Below is a small trained network, with its code and all its weights. Each question gives an input and a class and asks what happens when units are switched off, that is, made to give their printed mean instead of their output.

import numpy as np


def w(rows, s, z=0):
    codes = np.array(rows[::2]) - 128.0
    scale = np.full(codes.shape[1], s)
    scale[-1] = z or s
    return codes * scale


def f(y):
    return y / 2 * (1 + np.tanh(0.7978845608 * (y + 0.044715 * y**3)))


def log_softmax(a):
    a = a - a.max(-1, keepdims=True)
    return a - np.log(np.exp(a).sum(-1, keepdims=True))


def net(x, mask):
    res = np.array(x, float).reshape(1, 3) / 4 @ E
    y = f(res @ A[0][:, :-1].T + A[0][:, -1])
    res = res + np.where(mask, y, B[0][:, -1]) @ B[0][:, :-1]
    return log_softmax(res[-1] @ U[:, :-1].T + U[:, -1])


A, B = {}, {}
E = w([
[151,181,149,98,159,54,214,145,139,115,209,149],'x0',
[154,123,131,152,212,71,65,164,229,169,109,141],'x1',
[40,68,76,246,67,93,122,86,181,90,200,148],'x2',
],0.011)
A[0] = w([
[92,88,99,196,91,89,121,107,174,122,195,129,124],'n1',
[182,159,131,68,196,126,129,159,92,150,79,128,121],'n2',
[118,113,129,121,108,136,161,121,89,124,148,127,249],'n3',
[141,117,149,145,184,61,46,159,254,144,131,137,124],'n4',
[152,154,132,118,135,81,216,122,127,136,157,115,80],'n5',
[100,87,127,142,118,176,25,123,164,124,69,129,171],'n6',
[103,114,128,152,113,118,118,119,176,126,158,145,85],'n7',
[130,113,132,151,91,179,71,109,117,138,61,117,75],'n8',
[128,149,150,113,160,70,211,147,187,120,202,142,151],'n9',
[109,119,145,132,53,155,182,117,40,118,168,132,100],'n10',
],0.012,0.013)
B[0] = w([
[150,154,243,17,122,131,155,172,148,133,96,135,235],'n1',
[111,129,204,63,106,138,164,132,179,138,114,131,241],'n2',
[167,154,118,203,106,122,136,79,164,252,115,112,225],'n3',
[101,117,37,178,128,189,114,65,174,108,74,107,249],'n4',
[89,67,86,78,154,133,67,172,45,65,147,133,175],'n5',
[145,130,116,162,111,73,133,131,65,201,188,146,243],'n6',
[109,108,138,2,178,181,150,137,103,77,121,105,162],'n7',
[113,77,90,38,175,106,70,182,101,51,204,162,183],'n8',
[143,108,103,160,111,84,87,140,60,193,195,154,229],'n9',
[76,88,41,120,180,171,79,103,208,43,72,130,206],'n10',
],0.015,0.016)
U = w([
[99,99,29,117,163,175,90,65,188,111,68,117,99],'0',
[137,88,94,90,138,64,76,163,35,139,239,170,109],'1',
[139,133,248,18,126,148,149,156,153,115,99,130,130],'2',
[217,192,141,223,41,72,148,73,159,207,125,118,247],'3',
[183,123,133,128,141,126,158,149,120,24,136,103,107],'4',
[127,166,118,131,131,88,139,156,80,43,121,85,105],'5',
[120,187,169,155,153,104,152,154,86,71,143,119,105],'6',
],0.011,0.013)

Each question gives the input, the list of numbers given to net, and the class t.
The units are the neurons (one row each of A and B). Each row of codes is followed by its name. A weight is (code - 128) times the scale printed after its matrix; where a second scale follows, it is the last column's (A, B and U).
mask holds one flag per neuron, in row order. A switched-off neuron (its flag False) gives its mean, the last column of its row in B, instead of its output. The means were averaged over made-up inputs and are rounded, as every weight is.
A unit's drop is (log p(t) with every unit on - log p(t) with that unit switched off) / (log p(t) with every unit on - log p(t) with every unit switched off).
The circuit of an input: a set's keep is (log p(t) with only the set's units on - log p(t) with every unit switched off) / (log p(t) with every unit on - log p(t) with every unit switched off). Starting from all 10 units, units are removed one at a time, each time the one whose removal leaves the highest keep (on an exact tie, the one counted first), for as long as the keep stays at least 0.8.
circuit, biggest first: the units of the circuit, biggest drop first
most important unit: the unit with the biggest drop
k most important neurons: the k neurons with the biggest drops, biggest first
drop when u is switched off: that unit's drop, to one decimal
input [-3,-3,-3], class 3: 2 most important neurons : (n1; n4)
input [3,-6,3], class 0: circuit, biggest first : (n10)
input [-6,-4,6], class 1: 4 most important neurons : (n6; n2; n8; n4)
input [6,6,5], class 0: 2 most important neurons : (n4; n6)
input [-1,-6,-6], class 0: 2 most important neurons : (n1; n10)
input [-3,3,2], class 3: 3 most important neurons : (n10; n6; n5)
input [1,5,6], class 2: 3 most important neurons : (n1; n10; n7)
input [6,-6,3], class 0: 3 most important neurons : (n10; n6; n3)
input [-3,5,6], class 2: 2 most important neurons : (n1; n10)
input [6,-8,8], class 0: 2 most important neurons : (n10; n2)
input [-6,-7,8], class 2: 2 most important neurons : (n1; n4)
input [3,1,3], class 3: 2 most important neurons : (n8; n2)
input [2,-2,2], class 3: 2 most important neurons : (n4; n8)
input [8,8,6], class 0: most important unit : n4
input [5,-6,7], class 2: 2 most important neurons : (n1; n4)
input [5,-7,1], class 0: drop when n10 is switched off : 2.4
input [-5,-2,-3], class 1: drop when n5 is switched off : 0.0
input [3,0,1], class 3: drop when n8 is switched off : 1.2
